a =
[[112 127 127 128 126 135 128 134 128 129 131 127 129 125]
 [122 127 128 129 128 131 126 127 127 125 136 131 127 128]
 [135 126 128 127 128 131 128 125 125 126 130 129 132 129]
 [133 127 130 123 129 130 130 123 131 127 126 128 126 127]
 [ 98 125 126 122 128 148 130 118 125 128 125 129 129 124]
 [146 126 125 127 129 121 129 122 133 127 130 126 128 134]
 [131 126 128 135 128 127 135 127 125 126 130 131 126 132]
 [143 126 127 126 126 129 134 127 132 133 127 128 127 124]
 [134 128 126 138 126 133 125 126 130 123 128 127 128 126]
 [142 130 128 129 130 136 130 137 130 125 127 126 129 122]
 [133 129 127 123 129 130 127 135 126 129 129 128 128 131]
 [135 127 126 129 129 137 118 122 124 128 124 128 127 133]
 [124 127 128 126 128 135 127 130 133 127 135 128 129 129]
 [112 129 130 133 126 131 123 133 132 133 127 129 129 123]]
Indices start at 0.
(0, 0)	112
(11, 8)	124
(6, 9)	126
(6, 3)	135
(2, 5)	131
(1, 6)	126
(10, 10)	129
(4, 0)	98
(3, 9)	127
(1, 5)	131
(7, 5)	129
(13, 4)	126
(6, 4)	128
(13, 13)	123
(1, 1)	127
(10, 7)	135
(8, 11)	127
(11, 1)	127
(5, 11)	126
(8, 3)	138
(3, 12)	126
(7, 12)	127
(13, 2)	130
(5, 6)	129
(9, 6)	130
(13, 0)	112
(6, 5)	127
(7, 3)	126
(9, 10)	127
(1, 9)	125
(5, 2)	125
(3, 7)	123
(5, 0)	146
(6, 7)	127
(4, 5)	148
(6, 6)	135
(1, 2)	128

X = 110,142,133,155
X[0] = 110
X[1] = 142

grid =
124	135	140	127	131	150	119	136	125	125	128	146
124	132	136	133	132	139	133	130	126	130	119	139
126	119	126	134	131	131	140	136	131	124	133	133
129	128	135	127	131	144	125	144	127	122	132	145
114	145	135	131	117	117	150	107	112	153	107	127
122	129	135	140	131	135	139	131	127	133	128	137
115	140	130	130	118	119	151	109	114	155	113	128
124	120	123	130	124	118	144	128	127	133	130	131
119	128	127	126	128	115	152	121	118	140	120	129
117	131	123	129	124	111	157	112	117	147	122	122
127	115	119	136	133	127	144	140	132	124	140	135
133	110	120	121	143	129	136	154	141	109	149	139
128	112	118	128	134	121	145	143	134	118	142	133
126	119	123	128	127	114	146	127	129	128	134	128
Rows and columns are counted from 0.
row 0 col 0: 124
row 2 col 8: 131
row 10 col 0: 127
row 5 col 6: 139
row 9 col 7: 112
row 4 col 0: 114
row 4 col 1: 145
row 1 col 2: 136
row 11 col 5: 129
row 7 col 9: 133
row 11 col 7: 154
row 7 col 1: 120
row 1 col 9: 130
row 7 col 11: 131
row 10 col 4: 133
row 0 col 7: 136
row 11 col 9: 109
row 10 col 7: 140
row 7 col 6: 144
row 1 col 10: 119
row 12 col 2: 118
row 8 col 4: 128
row 1 col 1: 132
row 0 col 11: 146
row 4 col 8: 112
row 13 col 11: 128
row 1 col 0: 124
row 12 col 11: 133
row 2 col 2: 126
row 10 col 3: 136
row 5 col 4: 131
row 10 col 11: 135
row 5 col 0: 122
row 4 col 9: 153
row 8 col 11: 129

W =
[[132 134 128 130 143 122 134 127 123]
 [103 138 143 108 129 140 112 114 112]
 [131 121 124 130 115 131 127 134 137]
 [120 147 133 119 143 125 128 117 107]
 [128 127 127 125 106 134 128 123 131]
 [152 109 114 146 107 125 139 143 154]
 [121 134 133 125 140 127 125 125 121]
 [138 108 121 137 105 132 128 140 152]
 [141 116 121 141 129 123 134 141 143]
 [144 117 120 143 137 118 138 143 142]
 [138 148 122 132 140 115 142 117 112]
 [123 130 131 126 134 128 124 127 125]
 [115 124 137 120 133 136 116 129 127]]
Indices start at 0.
(0, 0)	132
(9, 4)	137
(10, 5)	115
(8, 5)	123
(1, 2)	143
(12, 1)	124
(1, 0)	103
(12, 2)	137
(7, 3)	137
(12, 8)	127
(8, 7)	141
(5, 8)	154
(11, 2)	131
(4, 7)	123
(0, 7)	127
(10, 3)	132
(6, 6)	125
(11, 7)	127
(9, 1)	117
(7, 7)	140
(1, 8)	112
(11, 0)	123
(5, 6)	139
(12, 7)	129
(10, 2)	122
(8, 6)	134
(9, 7)	143
(7, 2)	121
(12, 0)	115
(6, 3)	125
(11, 8)	125
(1, 5)	140
(8, 3)	141
(11, 1)	130
(12, 3)	120

M =
112,117,102,137,119,134,128,133,132,126,133,126,140
129,122,143,148,138,114,144,126,132,121,116,124,125
131,108,142,131,118,133,132,127,119,131,110,112,127
142,109,139,129,106,125,127,134,133,124,118,120,120
126,134,125,148,134,114,138,131,151,119,131,131,128
M[-5,0]: 112
M[-2,-12]: 109
M[-4,-1]: 125
M[-4,-8]: 114
M[-5,2]: 102
M[:, 1]: [117, 122, 108, 109, 134]
M[-3,9]: 131
M[-5]: [112, 117, 102, 137, 119, 134, 128, 133, 132, 126, 133, 126, 140]
M[2,-12]: 108
M[-4,-4]: 121
M[0,-7]: 128
M[:, 11]: [126, 124, 112, 120, 131]
M[1,-10]: 148
M[2,-10]: 131
M[-3,11]: 112
M[-3,5]: 133
M[:, -8]: [134, 114, 133, 125, 114]
M[2,8]: 119
M[-5,9]: 126
M[-4,2]: 143

m =
[[127, 137, 135, 130, 103, 117, 134, 127, 114, 135, 119, 153, 121, 140],
 [108, 113, 155, 138, 154, 154, 130, 119, 126, 127, 132, 118, 127, 129],
 [116, 132, 140, 139, 120, 126, 126, 99, 108, 132, 119, 147, 123, 134],
 [151, 135, 106, 112, 109, 104, 124, 135, 136, 126, 129, 128, 126, 130],
 [110, 133, 148, 143, 119, 131, 125, 133, 104, 135, 119, 156, 123, 143],
 [115, 133, 149, 141, 117, 131, 119, 126, 108, 138, 119, 154, 120, 142],
 [110, 130, 151, 144, 120, 139, 131, 123, 108, 134, 117, 147, 124, 141]]
m[0][0]	127
m[3][3]	112
m[6][0]	110
m[3][6]	124
m[0][10]	119
m[4][1]	133
m[:, 11]	[153, 118, 147, 128, 156, 154, 147]
m[4][10]	119
m[4][2]	148
m[3]	[151, 135, 106, 112, 109, 104, 124, 135, 136, 126, 129, 128, 126, 130]
m[0][5]	117
m[:, 3]	[130, 138, 139, 112, 143, 141, 144]
m[5]	[115, 133, 149, 141, 117, 131, 119, 126, 108, 138, 119, 154, 120, 142]
m[:, 6]	[134, 130, 126, 124, 125, 119, 131]
m[2][12]	123
m[4][5]	131
m[2][5]	126
m[6][1]	130
m[1][2]	155
m[3][11]	128
m[:, 10]	[119, 132, 119, 129, 119, 119, 117]
m[3][0]	151
m[0]	[127, 137, 135, 130, 103, 117, 134, 127, 114, 135, 119, 153, 121, 140]
m[4][3]	143
m[5][3]	141
m[5][9]	138
m[:, 4]	[103, 154, 120, 109, 119, 117, 120]
m[1][4]	154
m[4]	[110, 133, 148, 143, 119, 131, 125, 133, 104, 135, 119, 156, 123, 143]
m[3][9]	126

A =
[[125 131 140 123 135]
 [121 138 125 142 121]
 [134 131 129 125 146]
 [134 125 127 143 135]
 [138 136 126 141 129]
 [119 138  98 129 119]]
A[0,0]: 125
A[-3,2]: 127
A[:, 1]: [131, 138, 131, 125, 136, 138]
A[:, -2]: [123, 142, 125, 143, 141, 129]
A[-6,4]: 135
A[-6,3]: 123
A[5,4]: 119
A[:, 0]: [125, 121, 134, 134, 138, 119]
A[-5,0]: 121
A[5,3]: 129
A[-1,2]: 98
A[-4,-3]: 129
